Here is a tiny trained network, its code and every weight. The questions are about switching its units off for an input and a class, where a switched-off unit gives its printed mean instead of its output.

import numpy as np


def w(rows, s, z=0):
    codes = np.array(rows[::2]) - 128.0
    scale = np.full(codes.shape[1], s)
    scale[-1] = z or s
    return codes * scale


def norm(h):
    return h / np.sqrt((h * h).mean(-1, keepdims=True) + 1e-5)


def f(y):
    return y / 2 * (1 + np.tanh(0.7978845608 * (y + 0.044715 * y**3)))


def log_softmax(a):
    a = a - a.max(-1, keepdims=True)
    return a - np.log(np.exp(a).sum(-1, keepdims=True))


def net(x, mask):
    res = np.array(x, float).reshape(1, 7) / 4 @ E
    u = 0
    for l in range(4):
        y = f(norm(res) @ A[l][:, :-1].T + A[l][:, -1])
        res = res + np.where(mask[u : u + 4], y, B[l][:, -1]) @ B[l][:, :-1]
        u += 4
    return log_softmax(norm(res)[-1] @ U[:, :-1].T + U[:, -1])


A, B = {}, {}
E = w([
[130,129,126,130,133],'x0',
[166,170,24,21,90],'x1',
[145,142,148,109,130],'x2',
[92,101,85,165,124],'x3',
[107,112,107,146,123],'x4',
[81,28,203,2,195],'x5',
[167,155,169,92,138],'x6',
],0.006)
A[0] = w([
[203,83,183,41,82,102],'0.n0',
[68,85,254,165,67,113],'0.n1',
[169,3,80,68,100,5],'0.n2',
[87,88,23,241,146,58],'0.n3',
],0.0045,0.0022)
B[0] = w([
[110,79,42,149,138,202],'0.n0',
[92,255,187,115,209,254],'0.n1',
[115,148,33,49,152,131],'0.n2',
[123,172,154,128,148,237],'0.n3',
],0.0074,0.0016)
A[1] = w([
[30,62,126,20,253,11],'1.n0',
[113,161,214,140,135,156],'1.n1',
[85,62,127,162,115,147],'1.n2',
[130,208,145,111,118,240],'1.n3',
],0.0069,0.0011)
B[1] = w([
[139,65,149,148,2,254],'1.n0',
[104,98,40,151,194,177],'1.n1',
[234,93,142,98,216,136],'1.n2',
[31,177,176,184,143,157],'1.n3',
],0.0087,0.006)
A[2] = w([
[164,159,204,112,30,23],'2.n0',
[106,156,38,36,84,86],'2.n1',
[101,180,254,79,48,2],'2.n2',
[154,155,80,69,123,51],'2.n3',
],0.0094,0.00084)
B[2] = w([
[80,98,115,147,100,199],'2.n0',
[100,187,187,192,254,255],'2.n1',
[117,41,76,185,102,191],'2.n2',
[143,83,186,248,237,163],'2.n3',
],0.0093,0.0041)
A[3] = w([
[38,129,175,160,230,112],'3.n0',
[104,2,181,195,54,254],'3.n1',
[91,246,157,157,31,207],'3.n2',
[96,241,60,247,132,148],'3.n3',
],0.0063,0.003)
B[3] = w([
[170,174,139,193,159,207],'3.n0',
[151,202,76,84,114,255],'3.n1',
[140,110,60,2,114,178],'3.n2',
[121,58,150,78,100,246],'3.n3',
],0.0092,0.0079)
U = w([
[146,53,82,31,4,254],'0',
[142,156,162,175,226,2],'1',
],0.012,0.0015)

Each question gives the input, the list of numbers given to net, and the class t.
The units are the neurons (one row each of A and B). Each row of codes is followed by its name. A weight is (code - 128) times the scale printed after its matrix; where a second scale follows, it is the last column's (A, B and U).
mask holds one flag per neuron, layer by layer. A switched-off neuron (its flag False) gives its mean, the last column of its row in B, instead of its output. The means were averaged over made-up inputs and are rounded, as every weight is.
A unit's drop is (log p(t) with every unit on - log p(t) with that unit switched off) / (log p(t) with every unit on - log p(t) with every unit switched off).
The circuit of an input: a set's keep is (log p(t) with only the set's units on - log p(t) with every unit switched off) / (log p(t) with every unit on - log p(t) with every unit switched off). Starting from the 12 units with the biggest drops (on a tie, the unit counted first), units are removed one at a time, each time the one whose removal leaves the highest keep (on an exact tie, the one counted first), for as long as the keep stays at least 0.8.
units of the circuit, in order: the units of the circuit, biggest drop first
unit that matters most: the unit with the biggest drop
k most important neurons: the k neurons with the biggest drops, biggest first
drop when u is switched off: that unit's drop, to one decimal
input [0,-6,-5,1,0,-6,-8], class 0: unit that matters most : 2.n1
input [8,3,7,-4,-5,-2,-6], class 1: 2 most important neurons : [0.n1 1.n0]
input [3,-8,8,4,0,-8,-5], class 0: 4 most important neurons : [2.n1 2.n3 3.n3 3.n2]
input [1,-8,-2,1,6,8,-1], class 0: 4 most important neurons : [1.n0 2.n1 2.n3 1.n3]
input [4,7,6,-3,-3,-5,2], class 1: 2 most important neurons : [1.n0 2.n1]
input [-3,4,8,-8,4,3,-7], class 1: 2 most important neurons : [2.n1 0.n2]
input [4,-4,-8,-8,-6,-4,3], class 0: 2 most important neurons : [2.n1 2.n3]
input [-1,5,-7,5,6,-4,5], class 1: 2 most important neurons : [1.n0 2.n1]
input [7,-8,-3,-7,-4,8,7], class 0: 2 most important neurons : [2.n1 1.n0]
input [4,-3,4,6,-8,3,4], class 0: 2 most important neurons : [1.n0 2.n1]
input [-5,-5,-5,1,-1,-5,1], class 0: 2 most important neurons : [2.n1 2.n3]
input [4,-3,5,-8,1,3,-2], class 0: 2 most important neurons : [1.n0 2.n1]
input [-7,7,8,5,5,-5,-6], class 1: 3 most important neurons : [1.n0 2.n1 2.n3]
input [3,4,8,5,7,2,1], class 1: units of the circuit, in order : [2.n1]
input [-1,-2,5,3,-5,-2,8], class 0: 3 most important neurons : [2.n1 2.n3 3.n2]
input [3,8,2,5,-4,-5,-4], class 1: drop when 2.n1 is switched off : 1.9
input [-8,-5,-1,-5,-4,-7,-1], class 0: drop when 2.n1 is switched off : 1.1
input [-6,8,-4,0,-3,3,5], class 1: drop when 2.n1 is switched off : 0.4
input [6,4,6,-7,4,-2,5], class 1: drop when 1.n0 is switched off : 1.8
